Here is a tiny trained network, its code and every weight. The questions are about switching its units off for an input and a class, where a switched-off unit gives its printed mean instead of its output.

import numpy as np


def w(rows, s, z=0):
    codes = np.array(rows[::2]) - 128.0
    scale = np.full(codes.shape[1], s)
    scale[-1] = z or s
    return codes * scale


def f(y):
    return y / 2 * (1 + np.tanh(0.7978845608 * (y + 0.044715 * y**3)))


def log_softmax(a):
    a = a - a.max(-1, keepdims=True)
    return a - np.log(np.exp(a).sum(-1, keepdims=True))


def net(x, mask):
    res = np.array(x, float).reshape(1, 7) / 4 @ E
    y = f(res @ A[0][:, :-1].T + A[0][:, -1])
    res = res + np.where(mask, y, B[0][:, -1]) @ B[0][:, :-1]
    return log_softmax(res[-1] @ U[:, :-1].T + U[:, -1])


A, B = {}, {}
E = w([
[89,73,92,115,148,254,113,171],'x0',
[129,130,128,128,126,129,125,126],'x1',
[129,128,128,127,129,127,132,134],'x2',
[127,128,127,129,127,129,126,125],'x3',
[218,53,218,136,125,144,69,132],'x4',
[127,80,165,164,99,163,235,63],'x5',
[100,102,161,19,208,120,137,78],'x6',
],0.0063)
A[0] = w([
[114,116,144,59,148,119,137,106,89],'neuron 0',
[103,128,96,139,137,112,141,133,48],'neuron 1',
[168,95,158,129,131,135,101,129,61],'neuron 2',
[136,126,111,208,110,133,119,155,107],'neuron 3',
[132,115,145,130,122,129,111,125,42],'neuron 4',
[120,119,107,121,138,192,111,142,65],'neuron 5',
[163,93,168,135,135,135,95,138,56],'neuron 6',
[159,97,181,147,137,133,88,142,58],'neuron 7',
[112,108,108,134,138,176,116,142,121],'neuron 8',
[128,140,111,102,129,107,68,156,40],'neuron 9',
[125,141,111,102,130,119,66,165,57],'neuron 10',
[136,154,110,112,135,114,69,151,49],'neuron 11',
[126,147,113,96,128,115,71,165,47],'neuron 12',
[99,144,77,125,131,115,152,128,78],'neuron 13',
[143,144,144,141,129,60,133,109,111],'neuron 14',
[137,144,147,140,129,76,130,113,79],'neuron 15',
[148,104,149,119,120,132,110,126,50],'neuron 16',
[143,140,119,162,104,129,123,141,120],'neuron 17',
[115,114,120,111,134,210,113,153,101],'neuron 18',
[127,115,157,6,159,127,130,86,115],'neuron 19',
[121,112,124,135,138,177,147,138,61],'neuron 20',
[143,148,160,138,120,42,132,101,109],'neuron 21',
[78,159,70,124,136,124,158,130,91],'neuron 22',
[97,147,84,119,127,118,153,136,55],'neuron 23',
[166,98,163,133,124,137,100,130,49],'neuron 24',
[146,145,120,208,117,134,114,150,130],'neuron 25',
[131,100,165,157,107,164,214,83,2],'neuron 26',
[97,115,130,125,128,175,113,144,130],'neuron 27',
[146,133,107,179,103,132,121,140,118],'neuron 28',
],0.014,0.0012)
B[0] = w([
[90,138,128,187,124,143,82,189,191],'neuron 0',
[115,141,147,98,138,130,131,122,147],'neuron 1',
[84,151,130,72,133,120,138,100,174],'neuron 2',
[67,127,130,170,136,139,76,198,191],'neuron 3',
[117,139,131,113,133,128,139,126,129],'neuron 4',
[195,107,112,103,97,114,130,157,186],'neuron 5',
[80,152,139,63,128,121,144,95,182],'neuron 6',
[81,161,136,52,143,118,147,93,189],'neuron 7',
[178,115,116,109,96,117,127,156,179],'neuron 8',
[141,112,136,187,159,132,160,73,185],'neuron 9',
[152,113,128,192,155,134,157,68,193],'neuron 10',
[142,110,135,192,150,137,160,81,184],'neuron 11',
[142,119,139,196,154,131,163,68,191],'neuron 12',
[95,144,148,68,141,129,134,107,182],'neuron 13',
[205,106,109,88,89,140,130,156,182],'neuron 14',
[183,117,116,105,102,127,136,155,162],'neuron 15',
[106,145,122,98,134,126,124,110,146],'neuron 16',
[105,119,127,137,124,138,103,162,156],'neuron 17',
[228,116,123,83,78,108,134,163,213],'neuron 18',
[54,131,119,202,113,145,64,233,254],'neuron 19',
[181,115,119,132,112,118,138,129,163],'neuron 20',
[234,95,105,81,79,127,136,170,206],'neuron 21',
[75,157,154,34,132,115,131,81,218],'neuron 22',
[87,139,134,72,134,124,132,99,178],'neuron 23',
[81,155,127,74,135,123,143,98,174],'neuron 24',
[74,132,126,170,128,137,82,201,191],'neuron 25',
[154,116,132,250,201,126,166,18,232],'neuron 26',
[181,127,117,113,100,119,128,154,175],'neuron 27',
[90,131,130,157,132,140,94,175,171],'neuron 28',
],0.022,0.0064)
U = w([
[49,140,121,174,127,167,39,228,175],'0',
[235,88,85,65,66,104,157,164,242],'1',
[142,103,142,212,202,138,203,40,2],'2',
[42,211,164,2,145,106,153,89,78],'3',
],0.0085,0.00088)

Each question gives the input, the list of numbers given to net, and the class t.
The units are the neurons (one row each of A and B). Each row of codes is followed by its name. A weight is (code - 128) times the scale printed after its matrix; where a second scale follows, it is the last column's (A, B and U).
mask holds one flag per neuron, in row order. A switched-off neuron (its flag False) gives its mean, the last column of its row in B, instead of its output. The means were averaged over made-up inputs and are rounded, as every weight is.
A unit's drop is (log p(t) with every unit on - log p(t) with that unit switched off) / (log p(t) with every unit on - log p(t) with every unit switched off).
The circuit of an input: a set's keep is (log p(t) with only the set's units on - log p(t) with every unit switched off) / (log p(t) with every unit on - log p(t) with every unit switched off). Starting from the 12 units with the biggest drops (on a tie, the unit counted first), units are removed one at a time, each time the one whose removal leaves the highest keep (on an exact tie, the one counted first), for as long as the keep stays at least 0.8.
units of the circuit, in order: the units of the circuit, biggest drop first
most important unit: the unit with the biggest drop
top k neurons: the k neurons with the biggest drops, biggest first
drop when u is switched off: that unit's drop, to one decimal
input [2,-6,2,2,2,5,6], class 0: units of the circuit, in order : [neuron 19]
input [-3,6,-5,5,-8,-5,-6], class 3: top 2 neurons : [neuron 22; neuron 19]
input [-7,-5,-5,1,-1,-3,7], class 0: top 2 neurons : [neuron 19; neuron 0]
input [0,3,-2,8,2,-1,1], class 3: top 2 neurons : [neuron 26; neuron 19]
input [-7,3,4,0,4,7,5], class 1: top 3 neurons : [neuron 21; neuron 14; neuron 15]
input [-4,1,-8,8,6,-1,-5], class 3: top 3 neurons : [neuron 19; neuron 7; neuron 6]
input [7,-2,-5,6,7,-2,-2], class 1: top 2 neurons : [neuron 18; neuron 5]
input [2,2,6,5,0,2,0], class 1: top 4 neurons : [neuron 19; neuron 12; neuron 10; neuron 9]
input [-3,-7,-8,-4,7,-7,5], class 2: top 3 neurons : [neuron 9; neuron 10; neuron 12]
input [-4,4,-7,3,-8,-6,1], class 3: top 2 neurons : [neuron 22; neuron 26]
input [-1,-1,6,5,-8,7,2], class 3: top 2 neurons : [neuron 22; neuron 13]
input [-1,7,2,-6,-5,8,-8], class 0: top 3 neurons : [neuron 3; neuron 25; neuron 28]
input [-7,-3,6,5,1,-6,7], class 0: top 4 neurons : [neuron 19; neuron 0; neuron 18; neuron 5]
input [1,8,-5,7,-4,-1,3], class 3: units of the circuit, in order : [neuron 22]
input [-5,-6,1,-2,7,6,7], class 0: top 3 neurons : [neuron 19; neuron 0; neuron 22]
input [3,-8,0,2,3,2,0], class 1: top 3 neurons : [neuron 22; neuron 13; neuron 23]
input [-7,-4,2,-2,3,5,-1], class 1: drop when neuron 21 is switched off : 0.6
input [-3,7,-5,-1,4,-1,7], class 0: drop when neuron 19 is switched off : 0.5
input [-5,-4,-8,6,0,-8,7], class 2: drop when neuron 25 is switched off : 0.5
input [1,-6,6,-3,5,0,-4], class 3: most important unit : neuron 19
input [4,-1,-7,-6,-4,-5,3], class 2: drop when neuron 21 is switched off : 0.2
